How the items are linked:
s: rl->gl, zl->dl, bf->gf, sn->fq, cp->zz, nj->bz, dl->rc, tl->bf, qq->jj, nc->gq, gf->lm, bz->mg, dr->qq, sc->dm, lc->sb, tm->sc, bs->dr, cf->bs, fl->tm, tr->tl, cm->pz, fq->cf, dz->zl, rc->gm, qr->dz, zn->nh, sb->cm, nt->fs, fc->rm, zm->tr, dm->qr, pz->cn, hn->fd, zj->qs, lm->zs, rn->hn, zz->jp, cn->zn, fs->rn, sq->mb, gm->nz, jp->nt, gl->ht, ng->nc, zs->lc, qs->fl, pg->sq, rr->pg, hs->zj, nz->cp, mg->hs, qm->zm, jj->rr, nh->fc, rm->rl, gq->sn, ht->nj, fd->ng, mb->qm
x: rl->hs, zl->zz, bf->cm, sn->jj, cp->hn, nj->fl, dl->jp, tl->sb, qq->qm, nc->dr, gf->pz, bz->tm, dr->mb, sc->rc, lc->nh, tm->dl, bs->sq, cf->pg, fl->zl, tr->lc, cm->rm, fq->rr, dz->cp, rc->nt, qr->nz, zn->ht, sb->fc, nt->nc, fc->bz, zm->zs, dm->gm, pz->rl, hn->fq, zj->qr, lm->cn, rn->sn, zz->fd, cn->gl, fs->gq, sq->bf, gm->fs, jp->ng, gl->zj, ng->bs, zs->zn, qs->dz, pg->tl, rr->tr, hs->dm, nz->rn, mg->sc, qm->lm, jj->zm, nh->nj, rm->mg, gq->qq, ht->qs, fd->cf, mb->gf
t: rl->zn, zl->sc, bf->qm, sn->fd, cp->dl, nj->rm, dl->dm, tl->mb, qq->fq, nc->rn, gf->zm, bz->rl, dr->sn, sc->zj, lc->bf, tm->hs, bs->gq, cf->nc, fl->mg, tr->sq, cm->lm, fq->ng, dz->tm, rc->qr, qr->fl, zn->sb, sb->gf, nt->nz, fc->pz, zm->pg, dm->qs, pz->zs, hn->jp, zj->nj, lm->tr, rn->zz, zz->rc, cn->lc, fs->cp, sq->qq, gm->dz, jp->gm, gl->nh, ng->fs, zs->tl, qs->bz, pg->dr, rr->bs, hs->ht, nz->zl, mg->gl, qm->rr, jj->cf, nh->cm, rm->cn, gq->hn, ht->fc, fd->nt, mb->jj

The rows follow the links: the fewer symbols apart two items are, the more alike their rows tend to be.

Each row is also shifted at random along 3 hidden directions that mean nothing.

The rows of 59 items, shuffled:
Each row stands for one item.
v1:    3   -82   -34    13    -6    53    -6   -78     7   -55     3   -21   -20    -9    42   -45    -4    21    40   -21    11   -56    36   -21    24
v2:   39    73    14    77    21   -16    18    19   -17    39    41    33    -5    17   -43    15    10   -43     4   -19   -12    40   -53     1    16
v3:  -42    22    10   -19   -10    -6    22    11    13     3     2   -18    24    15   -20   -14    31    -6    13    58     6     7   -23     8    15
v4:   17    19    21   -18   -10     2    60     4     1    25   -36    -2    32   -24   -15    -5    38   -27     0    85    43    13    21   -44   -33
v5:   76    54    35    51    31    -5    46    12   -27    34     6    29    28     4   -32    39     5   -39   -12    -2     4     9   -16   -23   -41
v6:   47   -28    76   -65    11    22    39   -25   -35   -15   -65    10    25   -12   -25    66    -1   -28    -7    70    -2   -46    56   -40   -46
v7:  -21    26    35    18    25   -14     0     0   -29    16    21     7    22     8    -5    21   -23   -22     3   -16     8    20   -35    -2   -18
v8:  -42    10    -4    -5     6    21   -32    28    25   -20    32    19   -12    39   -17    -7   -24   -21   -13     0   -53   -20    10    52    36
v9:  -53   -19    10   -22    -2     8     8   -20     3   -27    -1   -42    41    18     0   -35    10    14    29    52    18   -12    -9    -3     7
v10:  -43    37   -19   -72   -36   -47   -22    95    33    43   -38    33   -26   -29    16    68    12    -6   -69    -6   -10    23    10     4   -57
v11: -112   -55   -11   -44     0    18   -66     9    14   -35    33    -9     5     1    35    -7   -53    28    14   -73   -30     8   -13    85   -10
v12:   29   -31   -41    29   -17    35    20   -33    19   -11    14     1   -36   -15    18   -41    30     3    23   -20     2   -26    22    -8    24
v13:    2     0    22   -18    10    21    -1    12     3   -22     0    10    10    32   -21    21   -17   -19   -17    28   -37   -40    27    16     8
v14:   45    48   -13    21   -16   -53     6    21    -5    49    -7     4   -33   -14   -11    -8    23    21   -18   -15    18    47   -27    -7    29
v15:  -63   -72    21   -84   -11    -4   -42     0   -14   -24   -36   -16    17   -31    39    50   -33    37    -1   -30    -1    -4    17    21   -66
v16:   66   -18   -37    51   -20    16    31   -30    17     1    28    -8   -35    -2    -3   -52    42    27    33   -40    -5    -6   -18    13    44
v17:  -39   -23    66  -100    13     9    16     4   -20   -12   -47   -11    39    -2     2    60   -23   -16   -25    55     3   -40    49   -18   -57
v18:   66   -28    -8    38    -6   -20    -4   -66   -31    -9    -8   -35   -14    -6     8   -29     9    59    30   -27    18     3   -14   -16    38
v19:  -14   -33   -22   -23    -8   -10   -41    10     2   -22    -7    -6     8    -4    28    31   -20    38    -9   -51   -21    -3    -1    22   -32
v20:  -69    13   -14   -11     5   -11    -3    16    21     0     6   -29    34     4    28   -46   -12     0   -15    30    43    13    12   -13   -15
v21:    5   -43    23    -8    11    47   -17   -35   -13   -26     3    20   -12     1   -22     9   -22   -25    29    -5   -33   -21    26    28    18
v22:  -85    65   -21   -28    -7   -65   -33    72    20    51     5    -5    -9    -9    24   -19   -17     4   -61     3    41    61   -16    -5    -2
v23:  -55    -8   -35   -44   -22    -4   -24    26    32     1   -22    12   -36   -19    38    11    -2   -10   -35     1     3   -20    38   -16    -5
v24:  -57    20   -27     9     6   -33   -36    12     7     4     9   -31    12     3    37   -44   -32    17   -25    -1    41    27     2   -15     8
v25:  -75   -30   -14   -58   -32    12     9     3    30    12     1   -13   -34   -29    35   -32    17    10     1   -12    18    -5    13    18     3
v26:  107    14     5    59     0    39    27    -1    -1    24    10    64   -34   -22   -55    21    22   -45    23   -22   -42    20     2    25     7
v27:   87   -28    61    33    11    19    37   -97   -64   -18   -40   -10    17    -5   -45    22    31    -9    74    54    13   -12   -15   -52    22
v28: -109     3    11   -15    36    -7   -38    29     7   -31    56   -32    57    47    35    -9   -62    16   -23   -37    -9   -14   -24    31   -22
v29:  -63   -17   -35   -45   -21     6   -19    17    35    -3   -11     7   -38   -17    39    -6    -2    -9   -29     4     9   -26    38   -17    -3
v30:   97    18   -15    71    11   -26     1   -37   -24    10   -15   -10   -10    -7    -5   -24     8    20     6    -6    34    20    -5   -50    27
v31:   81   -29    25    19    16    46    15   -45   -18   -43   -17    15     4    20   -35    17   -10   -23    22    30   -35   -48    36    -8    19
v32:  -39    14   -34    -4   -27   -34    -9    27    27    24    33   -23   -34     4    13   -43    17    49    -5   -48    -3    29   -39    47    40
v33:   17    21   -40    65    17    -4     0    -2    10   -11    27   -22    23    22    11   -63    -9     3    -3     9    32     9     6   -27    15
v34:   27   -29   -73    56     1     1   -56    -8    20   -64    20   -13    -5    37    32   -16   -20    41    -5   -59   -34   -38     4     1    27
v35:   83     8    46    -6    -2    36    33   -10   -12    22   -36    57   -29   -23   -56    45    18   -62     8    43   -27    -4    38    -2    -3
v36:   -6    11    31   -11    -9     0    30   -15   -14     6   -16   -12    14     6   -33     0    39    -9    28    63     8     8   -26    -7    16
v37:   13    52    17    -7    15    -7    27    55     9    14    13    18    26    30   -24    32    -4   -27   -46    19   -26   -13     8     5   -29
v38: -115   -21    -2   -51     4    -2   -17     3    14   -21     3   -52    46     9    39   -49   -20    15    -2    45    44    -3    12   -11   -15
v39:  -71     3     9   -90   -39   -32    14    26    18    46   -18   -14   -35   -44    19    -3    29    28   -11    -2    25    29    -8    26    -7
v40:   13    -2   -58    26   -12    -8   -38    20    25   -24    -4     6   -25    15    26     7    -4    15   -31   -30   -23   -25    19   -13     7
v41:  -15    33    51    -2     8   -13    14    -9   -34    32    -7    15     0    -7   -33    36     9   -32    16    28     9    29   -39   -12     4
v42:   43   -33   -11    25     0    23   -12   -10    -4   -12     8    22    -1   -12    -8    16    -7    12    21   -55   -29     7    -8    39   -15
v43:  117   -36   -18    37    -3     6    -5   -32   -15   -22   -39    17     3   -12     1    42     7    20     9   -28   -13   -21    19   -31   -32
v44:  -97    23    31   -20    30   -15   -25    25   -13     5    37   -10    36    21    20    12   -47    -7   -20   -28     6    15   -36    17   -25
v45:   98     3    17    59    34    22    31   -20   -24   -31    13     3    47    39   -18    11   -11    -5    -1    -2   -19   -41    10   -20   -22
v46:  -11    15   -45    26    -5   -12   -35    57    34     2    49    26    -9    12     1     3    -6    21   -18   -82   -47    27   -31    71   -11
v47:   -7   -78   -17    38    19    51   -51   -53    -6   -66    41    -6     4    16    11   -27   -46    28    55   -71   -35   -19   -10    62    22
v48:   14    -7   -24    49     9    20    17   -31     9   -38    32   -37    41    39    -6   -67    15    15    33    34     7   -19   -13    -5    33
v49:   26    -1    27    49    16     6     0   -54   -38   -15    15    -7    11    25   -31     1     8    -9    51    15    -6     2   -44    -7    46
v50:    6     6   -45     8   -20    19    14    13    40    16     1    23   -47   -17    15   -15    25   -25   -16    -4    -1   -20    29   -18    12
v51:  -98   -81    34   -72     6    46   -53   -37    -8   -38    -5    -6     1   -14    21     9   -55     2    30   -15   -14   -18    26    49    -4
v52:  -33   -25    24   -92   -40     5    45     2     5    48   -45    -1   -36   -67    18    13    43    -1     1    22    37    10    22    -9   -31
v53:   27    26    63    11    17    -8    27   -27   -46    33   -22    20     2   -18   -38    48    10   -41    18    24    18    26   -30   -31   -11
v54:   59    63   -16    49     3   -29    33    23     5    48   -15    10     2   -17   -13   -15    20   -30   -29    31    42    39    12   -53   -10
v55:   52   -25    33    29    42    25    14   -39   -33   -45     9   -17    55    31     1    12   -35     3    12    -7    -3   -44    10   -21   -32
v56:   55    75    19    38    -8   -15    55    20    -2    51     0    35   -10     3   -70    17    69   -43    13    57   -12    35   -42    -9    29
v57:  -78   -18   -79    10    -9    -2   -73    25    47   -46    36   -19   -24    35    54   -28   -32    27   -26   -51   -27   -34     9    18    33
v58:  -31    42    28   -92   -47   -63    31    55     0    92   -46     7   -43   -62    -3    34    43     6   -40    19    34    60   -12    -1   -20
v59:    3   -33     3    -5     4   -30   -28   -55   -34   -12   -26   -46     1   -11    31   -22   -25    52    10   -10    44    11     3   -30    16

Some items, each with its row:
zm v13
zn v19
cm v42
sb v11
cf v2
nt v4
gq v49
lm v51
gf v21
zs v26
nj v29
cn v15
dr v44
nh v43
dl v30
rr v55
bf v35
dm v58
fs v48

Row, symbols taken left to right, then the row they reach:
v9 x: v41
v36 x x: v45
v17 t s t: v7
v53 x x x: v47
v38 t t: v14
v5 x s s: v31
v18 x s s: v20
v59 t s t: v52
v23 t x s: v1
v32 t t x: v16
v40 t t x: v10
v34 x x x: v22
v39 x t x: v24
v8 x x t: v46
v27 x x s: v6
v3 s t t: v54
v37 t t t: v56
v50 s s s: v25

